[ 11.7  21.5   3.0 -29.5 -13.6  17.1 -28.0  16.5 -12.6  -2.8  -8.6  -7.3
  -9.9 -33.4   4.3  -9.5 -35.5  -3.3   4.7  -4.2   1.5  24.3   1.2 -19.6
   6.0   9.8   7.9 -15.9 -33.4 -54.8   6.4 -27.0 -17.8  37.8  -7.4   0.5
  -4.3  10.4 -21.6 -13.1 -15.8   8.9  23.2  16.7   3.1  28.4  -2.7  -2.5
  -3.5  -2.3   5.9  -0.8   5.6 -11.1  19.3  16.7  24.7  16.2  -5.6   2.8
   6.2   0.5   6.2  -2.6 -23.9 -42.7 -10.0 -13.6   9.6] : Z
[ 14.8   3.6  -2.1  11.1   0.5   2.2   6.3  -0.1   6.7  -2.2   5.2 -12.6
  -5.1 -31.9  -5.5  16.6  11.1  -8.8  -4.5  -0.1  -8.9   9.0  -7.4   2.1
  -6.4   9.1   1.5   4.6  -4.5 -15.5   5.3   5.5   8.3   8.1   7.4   1.0
  -0.3  -6.5   9.7   6.8  13.1   6.8   3.9  12.8  -1.1  -5.1 -10.0  -4.4
   4.0   6.1   8.9   3.8   6.6   8.5   5.3   0.2  -0.1  -9.9   7.0   6.3
   7.0  -1.1   2.4   4.8  -1.6  -4.7   4.7  -0.4  -2.5] : H
[  6.3  -9.5   0.3   8.9  -1.9   2.8  -2.7  -6.9  -2.9  -0.9   0.6  -1.9
  -7.1 -34.9   1.0   3.5  13.8   0.6  -0.4   3.1  -2.9  -2.6  -4.9   9.1
  -7.8  -3.3 -11.4   5.2   4.8 -10.3   8.0   3.1   2.1  -0.7   8.4   5.2
  -6.2   2.8   6.5  -2.9  19.2   9.6   9.5   1.0   4.9  -4.1  -9.3 -12.5
   4.5  -0.3  14.8   3.9   1.3   1.6   3.6  -1.1   6.1 -12.4  -1.8   3.3
   5.5  -2.3  -6.3  -1.3 -10.1  -3.5  10.2   2.7  -3.0] : H
[ -5.1 -17.7  -2.7  22.7   3.1  -1.0   0.5   9.3  -1.5   2.1   0.4  -2.6
  -0.6 -35.2  15.2   2.3  26.8  -2.0  -8.5   8.5 -12.9  -7.3  -8.8  31.4
 -13.0  -5.1 -19.8  -6.1   1.6   6.8   4.3   1.4  -3.8 -18.3   8.4  -2.1
 -19.4   5.6   6.9   2.7   8.7   9.1 -13.6  -6.5  -0.9 -14.5  -9.7 -11.7
  -4.1   6.5  13.0   3.6   3.1  -2.3  -5.9   2.9   4.2   3.2  12.8  -1.7
   1.9 -10.3  -6.0  -5.5   0.2   1.4   8.1   7.4  -5.5] : F
[  9.6  11.8  -0.6  12.5  -3.3   0.9 -12.2 -10.1 -17.5 -10.7  15.0  -0.2
  -2.9 -38.6  -3.8   4.1 -16.5   2.6   9.6  -4.7  -7.4 -11.5 -16.5  -4.9
  -5.3  -0.9   1.1   5.3  -0.3 -22.8  15.5  -6.4   3.3  28.3  10.1  10.0
   0.0   7.6   7.5  19.1  62.7  16.5  28.3   0.6   6.9   6.6 -13.4  -1.1
  16.8 -10.2  20.4  -3.3   4.7   5.6   8.0  -3.0  -0.3 -22.4 -14.1   3.5
   1.3   0.4  -0.1   0.8  -5.9   9.2  -5.3   9.7   6.6] : H
[  5.7  10.6   0.6  17.2   0.0   8.7  16.4   7.6   3.3  -6.5   7.0 -14.6
  -6.6 -18.1   0.1  21.4  24.8  -9.0 -20.4   0.5  -2.1  15.3  -3.3  13.2
  -1.4   0.9   5.8  -7.0 -15.9 -10.9  -2.8   0.8   6.8 -17.4  -0.9 -11.3
  -4.5 -10.3  12.7  11.4  16.7  -3.4  -2.6  -0.9   1.4  -8.2  -7.8  -9.8
  -4.0   8.3   5.8  -1.8  -0.3  -6.4  -2.5   3.2  -4.5   8.7  23.6   7.1
   7.9   9.9   6.7  11.4  -8.0  -3.5   8.9   1.7  -0.8] : Z
[ 11.4 -10.8  -2.5  18.8   2.1   3.6  -2.8  11.5   4.3  -5.7  16.3 -14.8
 -12.4 -43.4   0.9   2.4  18.5  -1.9  -5.9   3.6  -7.4  -7.1 -12.3  25.2
 -12.1  -9.0 -10.6  -7.6  11.1 -11.6   7.1  -7.0   2.5  -4.7  11.2   4.0
  11.5   5.5   2.5  18.9  40.3   8.3  11.3 -30.0  13.2 -13.0 -12.7  -8.0
  -7.5   6.3   8.4   8.2  10.9  -2.2  -9.7  -6.0   0.0  15.2   7.0   7.8
   0.7  -1.5  -2.5   0.4   7.8  -0.1  11.8  13.2  -3.1] : H
[  3.5  -7.1  -3.1   9.0  -3.0  -2.4  -6.5   3.1  -5.9  -6.8   7.7  -3.1
  -4.4 -28.9   8.4  -0.6  11.8  -3.7  -3.9  -3.1  -2.4  -2.6  -6.2   4.7
  -7.9  -4.5  -5.4  -0.6  -4.4 -18.5   2.9  -7.6   1.1   3.8   7.0   5.6
   8.6   2.1  -3.5   7.1  35.0   4.7   9.5  -0.7   3.2  -8.9  -9.1  -5.9
   3.3   1.6  10.4   2.2  17.1  -2.9   1.3  -0.5   4.1   9.1  -2.4   2.6
  -3.6  -1.2  -0.4   0.5 -17.5  -8.5   5.2  14.8  -2.2] : F
[ 13.8   4.6   1.2  -9.6   4.8   3.5 -19.8   3.8  -5.4  -7.5  -0.5 -10.0
 -12.6 -60.2  -3.4   8.4  -0.4  -5.4   8.5  -4.6  -9.4  13.2  -4.8 -16.4
   0.3   6.8   6.8  -3.0 -12.7 -46.4   7.3  -4.8  -5.4  17.7   5.6  10.6
   4.6  -7.5  -6.9  -2.0  20.0   8.5  21.8   6.6  -3.5  14.4 -10.9   0.1
   6.1   5.2   2.6  26.2   7.7  -3.2   7.4   8.7  -6.3  -1.9  -8.5  14.8
   5.4  -0.9  -2.9  -0.1  -3.5 -30.2   5.6   2.4  -5.5] : H
[  4.7   6.6  -0.3   7.3   2.4   2.3 -15.6  -0.5 -11.9  -0.3   7.6   1.5
   2.8 -21.9  -3.4  -1.8  -7.6   9.4   5.5  -2.6  -2.3 -12.0   7.4  10.9
  -5.7   0.5  -0.4  -4.6   9.5  -7.4   4.0  -4.7  -0.1  13.6   6.3   2.5
  -1.4  12.5  -2.8  15.7  28.3  14.9  15.4  -3.1   3.0   5.0  -0.5  -2.2
 -12.4  -6.6  -3.4   2.9  -7.9   6.6  -5.8  -4.4  -1.3 -13.8  -7.5   0.6
  -1.6   2.4  -0.7  -1.2   8.0   6.0  -4.7   3.0  10.8] : H
[  9.2  14.3  -5.4  10.6   1.4   6.9  -4.9   7.2  -8.6  -8.3  19.4  -8.4
  -1.5 -21.7  -8.5   8.3  -6.8  -7.7  -5.7  -3.0  -3.2  -1.3  -7.9   7.9
  -2.0  -3.2   5.7   0.4 -10.9 -10.3  -1.5  -4.4   3.6   2.2   9.1 -11.4
  -9.5   3.9  15.2  24.5  27.6  11.4  12.6   2.1   3.9   1.4  -6.5  -5.8
  -5.3   0.8   0.4   1.9   3.5   1.3  -1.4  -4.8  -1.0   4.4   6.4   9.9
   0.9   3.6   5.3   1.9 -11.5   6.1  -0.1  -1.7   7.3] : Z
[ -4.0 -30.9  -8.6  22.4   0.9  -4.3   7.6  -2.1   2.5  -0.8   2.8  -3.5
  -8.4 -34.8  17.7   0.9  29.9   1.1  -2.7  10.8   9.6 -17.5   1.1  27.6
 -10.9  -8.4 -38.1  -4.7  20.2  -4.3   8.3  -0.2  -1.0 -19.8   9.9   8.7
   9.0  11.4   1.8  -9.5  12.5   3.3 -14.8  -3.8  -0.5 -22.9  -6.7  -7.1
  -1.5  -5.4  21.3   2.8   8.3   0.2  -9.1  -3.1   4.3   8.7   5.1  -1.2
   1.3  -0.5  -8.1  -6.4   0.9   4.9  15.3   4.6 -37.0] : F
[ 30.7  -0.6 -17.3  25.3  -2.4   4.1  -9.5  -5.9  -6.4  -5.3  17.8 -11.4
  -8.2 -48.4  -3.4  13.7  -4.7  -1.3  -7.0   2.6 -14.3  -6.6 -19.9  17.0
  -9.0  -4.1   0.3   2.0  19.6 -20.8   7.9 -14.0   4.6   2.5   8.6  -3.5
   3.5   8.2  16.4  16.4  30.7  19.9  20.0   4.5   1.8  -6.3   0.7  -1.1
   0.1   4.9  18.8   2.8  12.9  -2.6  -0.9 -15.5  -2.5 -26.0   4.3   3.4
  10.3   0.0   2.3  -0.5  -4.0   9.4   9.4  17.0  -4.1] : H
[ -4.6 -16.0  -2.6  21.1  -8.1  -5.2  -2.5  -4.2  -0.5   4.5   5.0  -1.4
  -8.2 -28.7   5.5   2.3   7.4  -1.7  -0.1   6.0  -7.4 -15.2   2.9  14.9
  -8.5   0.2 -14.7   6.4   8.6 -11.8  10.3   7.5  -1.1  -6.4   6.4   1.8
  -0.6   9.4   3.5   3.3  23.8  -2.4  -7.8  -3.5   1.3 -19.6  -4.6  -3.4
  -3.9  -2.1  13.7  -6.9   7.6   9.2  -3.4   4.1   4.2   7.9   1.6  -0.5
  -3.7  -0.4   2.6  -8.9  -3.5   2.4   3.0   8.6  -0.3] : F
[  2.7  -9.0  -0.9 -12.1  -4.5  -0.2 -23.1  14.7  -3.9  -5.8   1.5  -9.1
 -18.6 -67.6  14.2 -17.6  12.1  -4.6   8.3  -3.4  -8.0  25.1  -1.8  -3.9
  -7.5   3.8  -1.7 -11.3 -31.1 -67.6  15.8 -18.3 -21.3  19.9  11.4  17.7
  15.7   7.0 -23.3 -11.4  43.7   7.6  15.2  -1.2  12.7   0.5  -9.4  -5.0
   4.0  -0.2  12.1   7.1  19.4   1.7  -1.6  16.8  -1.2  37.7 -10.9   8.4
  -3.0  -1.8   2.3  -7.9 -17.5 -44.5   7.7  10.5  -5.1] : H
[  7.4 -11.6  -7.3  11.9  -5.9   2.7  -5.7  -3.1  -5.9   7.0   9.3  -3.9
  -9.8 -60.6  13.0   7.2  26.2  -3.7  -8.6   1.9  -4.9   1.1  -3.9  21.5
  -8.3 -10.6 -14.6  -7.0   1.0 -30.8   6.6 -11.7  -0.6  -4.4  15.0  16.2
  11.7   5.5   4.9   0.1  49.4  10.2  13.0 -13.0   3.4  -8.7 -19.4  -2.7
  -4.5   3.6  24.8  12.7  23.5   1.7  -8.8  -5.0  -1.1   7.4   3.5   4.1
  -3.8   2.2  -2.8  -6.3   5.9 -13.1   9.1  21.8 -11.2] : H
